Here is a tiny trained network, its code and every weight. The questions are about switching its units off for an input and a class, where a switched-off unit gives its printed mean instead of its output.

import numpy as np


def w(rows, s, z=0):
    codes = np.array(rows[::2]) - 128.0
    scale = np.full(codes.shape[1], s)
    scale[-1] = z or s
    return codes * scale


def norm(h):
    return h / np.sqrt((h * h).mean(-1, keepdims=True) + 1e-5)


def f(y):
    return np.maximum(y, 0)


def log_softmax(a):
    a = a - a.max(-1, keepdims=True)
    return a - np.log(np.exp(a).sum(-1, keepdims=True))


def net(x, mask):
    res = np.array(x, float).reshape(1, 8) / 4 @ E
    u = 0
    for l in range(3):
        y = f(norm(res) @ A[l][:, :-1].T + A[l][:, -1])
        res = res + np.where(mask[u : u + 4], y, B[l][:, -1]) @ B[l][:, :-1]
        u += 4
    return log_softmax(norm(res)[-1] @ U[:, :-1].T + U[:, -1])


A, B = {}, {}
E = w([
[89,209,142,147,155,108],'x0',
[137,141,134,156,66,161],'x1',
[146,128,95,7,173,137],'x2',
[58,101,228,107,69,108],'x3',
[141,115,68,70,87,125],'x4',
[152,162,120,126,110,81],'x5',
[100,176,111,148,143,165],'x6',
[187,119,155,73,107,78],'x7',
],0.012)
A[0] = w([
[180,142,60,109,187,102,24],'0.n1',
[136,131,145,24,98,63,55],'0.n2',
[141,70,127,255,141,175,4],'0.n3',
[108,155,44,178,99,100,51],'0.n4',
],0.011,0.0033)
B[0] = w([
[198,204,50,40,191,130,213],'0.n1',
[110,61,81,254,128,78,240],'0.n2',
[142,26,178,184,190,153,253],'0.n3',
[164,170,122,144,94,14,190],'0.n4',
],0.0091,0.0052)
A[1] = w([
[145,43,115,63,93,105,5],'1.n1',
[161,78,240,53,91,4,164],'1.n2',
[122,161,92,121,1,174,29],'1.n3',
[190,82,177,43,75,57,40],'1.n4',
],0.0093,0.0013)
B[1] = w([
[42,123,98,159,75,127,211],'1.n1',
[92,166,49,223,85,109,254],'1.n2',
[106,215,155,77,113,176,169],'1.n3',
[132,150,101,249,89,49,213],'1.n4',
],0.012,0.0056)
A[2] = w([
[116,200,220,149,152,105,148],'2.n1',
[34,167,135,62,159,69,226],'2.n2',
[122,131,179,99,44,164,3],'2.n3',
[116,241,248,196,199,106,98],'2.n4',
],0.012,0.0021)
B[2] = w([
[100,172,50,88,63,122,192],'2.n1',
[78,10,206,105,120,236,194],'2.n2',
[111,158,96,49,181,232,149],'2.n3',
[25,181,142,112,31,93,254],'2.n4',
],0.012,0.0065)
U = w([
[82,178,123,20,111,173,150],'0',
[234,148,49,84,187,94,138],'1',
[175,121,171,111,118,133,2],'2',
[72,133,110,223,42,91,184],'3',
[123,7,163,181,160,206,125],'4',
],0.018,0.009)

Each question gives the input, the list of numbers given to net, and the class t.
The units are the neurons (one row each of A and B). Each row of codes is followed by its name. A weight is (code - 128) times the scale printed after its matrix; where a second scale follows, it is the last column's (A, B and U).
mask holds one flag per neuron, layer by layer. A switched-off neuron (its flag False) gives its mean, the last column of its row in B, instead of its output. The means were averaged over made-up inputs and are rounded, as every weight is.
A unit's drop is (log p(t) with every unit on - log p(t) with that unit switched off) / (log p(t) with every unit on - log p(t) with every unit switched off).
The circuit of an input: a set's keep is (log p(t) with only the set's units on - log p(t) with every unit switched off) / (log p(t) with every unit on - log p(t) with every unit switched off). Starting from all 12 units, units are removed one at a time, each time the one whose removal leaves the highest keep (on an exact tie, the one counted first), for as long as the keep stays at least 0.8.
circuit, biggest first: the units of the circuit, biggest drop first
k most important neurons: the k neurons with the biggest drops, biggest first
k most important neurons of layer l: the k neurons of layer l with the biggest drops, biggest first
drop when u is switched off: that unit's drop, to one decimal
input [-3,-5,-5,0,-7,-6,3,-3], class 4: circuit, biggest first	[0.n3]
input [5,4,6,0,-7,-1,2,5], class 0: 2 most important neurons of layer 0	[0.n4 0.n3]
input [6,8,6,-4,4,2,-6,-7], class 1: 2 most important neurons	[0.n1 2.n4]
input [-4,-8,-3,7,-2,-5,1,-5], class 4: circuit, biggest first	[1.n4 0.n4 1.n2]
input [-3,5,-1,-2,3,0,-4,-8], class 4: 3 most important neurons	[0.n3 2.n4 1.n2]
input [-2,1,6,-1,-3,-3,1,-2], class 0: 2 most important neurons	[0.n2 0.n3]
input [-4,-8,3,5,-1,1,5,0], class 4: 4 most important neurons	[0.n2 2.n2 0.n4 2.n4]
input [-1,-5,0,-2,-4,1,0,7], class 1: 2 most important neurons	[0.n1 2.n4]
input [-7,4,0,-4,-5,-1,2,6], class 4: 2 most important neurons of layer 2	[2.n4 2.n1]
input [-4,-5,-2,-3,-3,5,-3,4], class 1: 2 most important neurons	[0.n1 2.n4]
input [5,8,-8,6,8,-4,5,1], class 0: 2 most important neurons	[2.n3 1.n3]
input [7,-2,1,-3,-4,2,4,-5], class 0: 2 most important neurons of layer 0	[0.n2 0.n3]
input [-6,-8,7,-1,6,-4,-8,-2], class 3: 3 most important neurons	[1.n1 1.n4 0.n2]
input [-1,-6,-4,-4,0,8,3,7], class 1: circuit, biggest first	[0.n1]
input [-8,4,-1,-8,7,-7,6,-4], class 1: 2 most important neurons of layer 2	[2.n2 2.n4]
input [3,6,5,-6,-7,7,-3,-8], class 0: 2 most important neurons of layer 0	[0.n2 0.n1]
input [-7,1,1,-1,5,-1,2,-4], class 0: 2 most important neurons of layer 0	[0.n2 0.n3]
input [-6,5,-3,6,-2,-5,7,2], class 4: 2 most important neurons of layer 2	[2.n3 2.n4]
input [-5,-6,-3,2,8,-7,8,1], class 4: drop when 1.n3 is switched off	-0.2
input [1,-7,6,3,-1,-3,-5,3], class 3: drop when 1.n2 is switched off	0.1
input [-3,5,1,-8,0,8,7,3], class 1: drop when 1.n3 is switched off	0.0
input [-7,1,-8,-5,-5,-2,-8,2], class 4: most important neuron	[0.n3]
input [-4,-4,-7,-3,5,6,5,6], class 1: 2 most important neurons of layer 2	[2.n4 2.n2]
